Below are the code and all the weights of a small trained network. Each question names an input and a target symbol and asks about switching units off, where a switched-off unit gives its printed mean instead of its output.

import numpy as np


def w(rows, s, z=0):
    codes = np.array(rows[::2]) - 128.0
    scale = np.full(codes.shape[1], s)
    scale[-1] = z or s
    return codes * scale


def norm(h):
    return h / np.sqrt((h * h).mean(-1, keepdims=True) + 1e-5)


def f(y):
    return np.maximum(y, 0)


def softmax(a):
    e = np.exp(a - a.max(-1, keepdims=True))
    return e / e.sum(-1, keepdims=True)


def log_softmax(a):
    a = a - a.max(-1, keepdims=True)
    return a - np.log(np.exp(a).sum(-1, keepdims=True))


def net(x, mask):
    ids = ['Σγζηλξτφψ'.index(c) for c in x.split()]
    T = len(ids)
    res = E[ids] + P[:T]
    u = 0
    for l in range(2):
        r = norm(res)
        for j in range(3):
            rows = slice(3 * j, 3 * j + 3)
            q, k, v = (r @ M[l][rows].T for M in (Q, K, V))
            z = softmax(np.where(np.tri(T) > 0, q @ k.T / 3**0.5, -1e9)) @ v
            o = O[l][rows]
            res = res + np.where(mask[u + j], z, o[:, -1]) @ o[:, :-1]
        u += 3
        y = f(norm(res) @ A[l][:, :-1].T + A[l][:, -1])
        res = res + np.where(mask[u : u + 4], y, B[l][:, -1]) @ B[l][:, :-1]
        u += 4
    return log_softmax(norm(res)[-1] @ U[:, :-1].T + U[:, -1])


Q, K, V, O, A, B = {}, {}, {}, {}, {}, {}
E = w([
[195,120,120],'Σ',
[69,126,163],'γ',
[183,103,146],'ζ',
[130,51,2],'η',
[89,184,96],'λ',
[191,108,132],'ξ',
[71,168,119],'τ',
[164,88,162],'φ',
[64,153,136],'ψ',
],0.0044)
P = w([
[125,122,126],'0',
[129,152,140],'1',
[114,88,109],'2',
[141,173,156],'3',
[111,65,99],'4',
[152,199,177],'5',
[96,41,87],'6',
[140,218,254],'7',
],0.0024)
Q[0] = w([
[124,65,38],'L0H1',
[125,157,153],'L0H1',
[254,244,124],'L0H1',
[114,161,108],'L0H2',
[65,77,105],'L0H2',
[167,175,158],'L0H2',
[124,128,201],'L0H3',
[59,18,48],'L0H3',
[230,178,227],'L0H3',
],0.0058)
K[0] = w([
[127,37,220],'L0H1',
[134,144,111],'L0H1',
[147,82,1],'L0H1',
[157,110,107],'L0H2',
[133,161,165],'L0H2',
[143,68,93],'L0H2',
[179,180,174],'L0H3',
[141,92,29],'L0H3',
[163,147,235],'L0H3',
],0.0069)
V[0] = w([
[176,209,192],'L0H1',
[73,16,5],'L0H1',
[156,181,170],'L0H1',
[126,97,116],'L0H2',
[136,101,100],'L0H2',
[126,98,102],'L0H2',
[148,152,148],'L0H3',
[137,141,135],'L0H3',
[114,106,110],'L0H3',
],0.0017)
O[0] = w([
[209,100,177,2],'L0H1',
[5,111,20,218],'L0H1',
[193,122,173,54],'L0H1',
[124,121,117,172],'L0H2',
[113,117,116,125],'L0H2',
[82,120,114,152],'L0H2',
[108,108,97,69],'L0H3',
[108,117,114,96],'L0H3',
[118,133,131,178],'L0H3',
],0.0015,0.00016)
A[0] = w([
[123,159,2,15],'L0N1',
[151,100,103,22],'L0N2',
[240,138,171,2],'L0N3',
[134,157,124,112],'L0N4',
],0.00062,0.0023)
B[0] = w([
[100,143,133,128],'L0N1',
[179,1,100,128],'L0N2',
[145,78,40,128],'L0N3',
[135,126,148,128],'L0N4',
],0.0066)
Q[1] = w([
[143,169,167],'L1H1',
[128,122,139],'L1H1',
[154,182,130],'L1H1',
[108,135,103],'L1H2',
[137,127,132],'L1H2',
[137,153,85],'L1H2',
[140,161,163],'L1H3',
[80,2,17],'L1H3',
[124,100,104],'L1H3',
],0.034)
K[1] = w([
[141,166,189],'L1H1',
[131,122,147],'L1H1',
[146,183,158],'L1H1',
[151,159,156],'L1H2',
[121,115,126],'L1H2',
[119,123,198],'L1H2',
[107,88,93],'L1H3',
[171,250,237],'L1H3',
[138,148,135],'L1H3',
],0.025)
V[1] = w([
[126,146,135],'L1H1',
[138,87,40],'L1H1',
[148,94,156],'L1H1',
[114,129,143],'L1H2',
[112,83,92],'L1H2',
[119,97,109],'L1H2',
[75,57,255],'L1H3',
[106,58,86],'L1H3',
[215,123,121],'L1H3',
],0.01)
O[1] = w([
[143,133,133,111],'L1H1',
[60,104,140,172],'L1H1',
[116,148,108,143],'L1H1',
[113,117,134,126],'L1H2',
[105,163,141,216],'L1H2',
[115,158,140,183],'L1H2',
[167,7,120,249],'L1H3',
[61,113,135,183],'L1H3',
[132,165,198,53],'L1H3',
],0.012,0.0019)
A[1] = w([
[128,172,82,210],'L1N1',
[135,119,81,58],'L1N2',
[4,91,129,4],'L1N3',
[128,128,128,119],'L1N4',
],0.034,0.0031)
B[1] = w([
[75,35,102,215],'L1N1',
[127,221,132,191],'L1N2',
[14,3,67,255],'L1N3',
[130,129,129,128],'L1N4',
],0.023,0.0094)
U = w([
[222,115,30,174],'Σ',
[59,186,53,127],'γ',
[142,231,89,189],'ζ',
[182,126,210,168],'η',
[57,135,196,101],'λ',
[209,5,188,3],'ξ',
[94,56,85,98],'τ',
[127,112,118,62],'φ',
[132,202,198,252],'ψ',
],0.014,0.0041)

Each question gives the input, a string of symbols that net reads in full, and the target symbol t.
The units are the heads (3 rows each of Q, K, V and O) and the neurons (one row each of A and B). Each row of codes is followed by its name. A weight is (code - 128) times the scale printed after its matrix; where a second scale follows, it is the last column's (O, A, B and U).
mask holds one flag per unit, layer by layer, with each layer's heads first. A switched-off unit (its flag False) gives its mean, the last column of its rows in O or B, instead of its output. The means were averaged over made-up inputs and are rounded, as every weight is.
A unit's drop is (log p(t) with every unit on - log p(t) with that unit switched off) / (log p(t) with every unit on - log p(t) with every unit switched off).
The circuit of an input: a set's keep is (log p(t) with only the set's units on - log p(t) with every unit switched off) / (log p(t) with every unit on - log p(t) with every unit switched off). Starting from the 12 units with the biggest drops (on a tie, the unit counted first), units are removed one at a time, each time the one whose removal leaves the highest keep (on an exact tie, the one counted first), for as long as the keep stays at least 0.8.
units of the circuit, in order: the units of the circuit, biggest drop first
unit that matters most: the unit with the biggest drop
top k neurons: the k neurons with the biggest drops, biggest first
k most important neurons of layer l: the k neurons of layer l with the biggest drops, biggest first
which heads matter: for each layer, one digit per head in row order, 1 if its drop is at least 0.15 and else 0, layers parted by /
input γ ψ ξ, target ζ: units of the circuit, in order : (L1N3 L1N1)
input γ ζ γ φ γ ζ, target Σ: units of the circuit, in order : (L1H1 L1N3 L1H3 L1N1)
input γ ξ γ φ τ Σ φ, target λ: units of the circuit, in order : (L1H3 L1N3 L1N2)
input ξ ζ Σ τ τ, target γ: unit that matters most : L1N2
input φ λ Σ ξ γ, target ψ: units of the circuit, in order : (L1H3 L1N3)
input ψ φ φ γ φ ξ Σ, target ψ: units of the circuit, in order : (L1H3 L1N3)
input φ γ γ ξ τ φ, target γ: top 2 neurons : (L1N2 L1N1)
input γ γ γ φ τ γ γ Σ, target Σ: units of the circuit, in order : (L1H1 L1N3)
input φ ψ γ λ ξ γ φ φ, target ξ: units of the circuit, in order : (L1H1 L1N3 L1H3)
input Σ γ Σ, target Σ: units of the circuit, in order : (L1H3 L1N3 L1N1)
input φ ζ γ γ φ Σ λ, target λ: top 3 neurons : (L1N3 L1N2 L1N1)
input λ ζ φ τ γ ξ, target Σ: units of the circuit, in order : (L1N3 L1H1 L1N1 L1N2)
input γ γ φ ζ λ φ ψ ψ, target ζ: top 2 neurons : (L1N3 L1N2)
input λ τ λ λ ξ φ Σ, target ξ: unit that matters most : L1H3
input Σ ζ Σ τ γ τ, target Σ: units of the circuit, in order : (L1H1 L1N3 L1N1 L1H3)
input φ γ γ ψ γ, target ζ: which heads matter : 000 / 001
input ζ ζ φ, target η: units of the circuit, in order : (L1H3 L1N3 L1N1 L1N2)
input γ γ ψ τ φ φ ψ, target ξ: top 3 neurons : (L1N3 L1N2 L1N1)
input Σ φ γ, target ξ: top 3 neurons : (L1N3 L1N2 L1N1)
input ξ γ ξ Σ ψ ψ, target ζ: 2 most important neurons of layer 1 : (L1N2 L1N3)
input γ φ ζ φ φ γ γ λ, target Σ: unit that matters most : L1H1
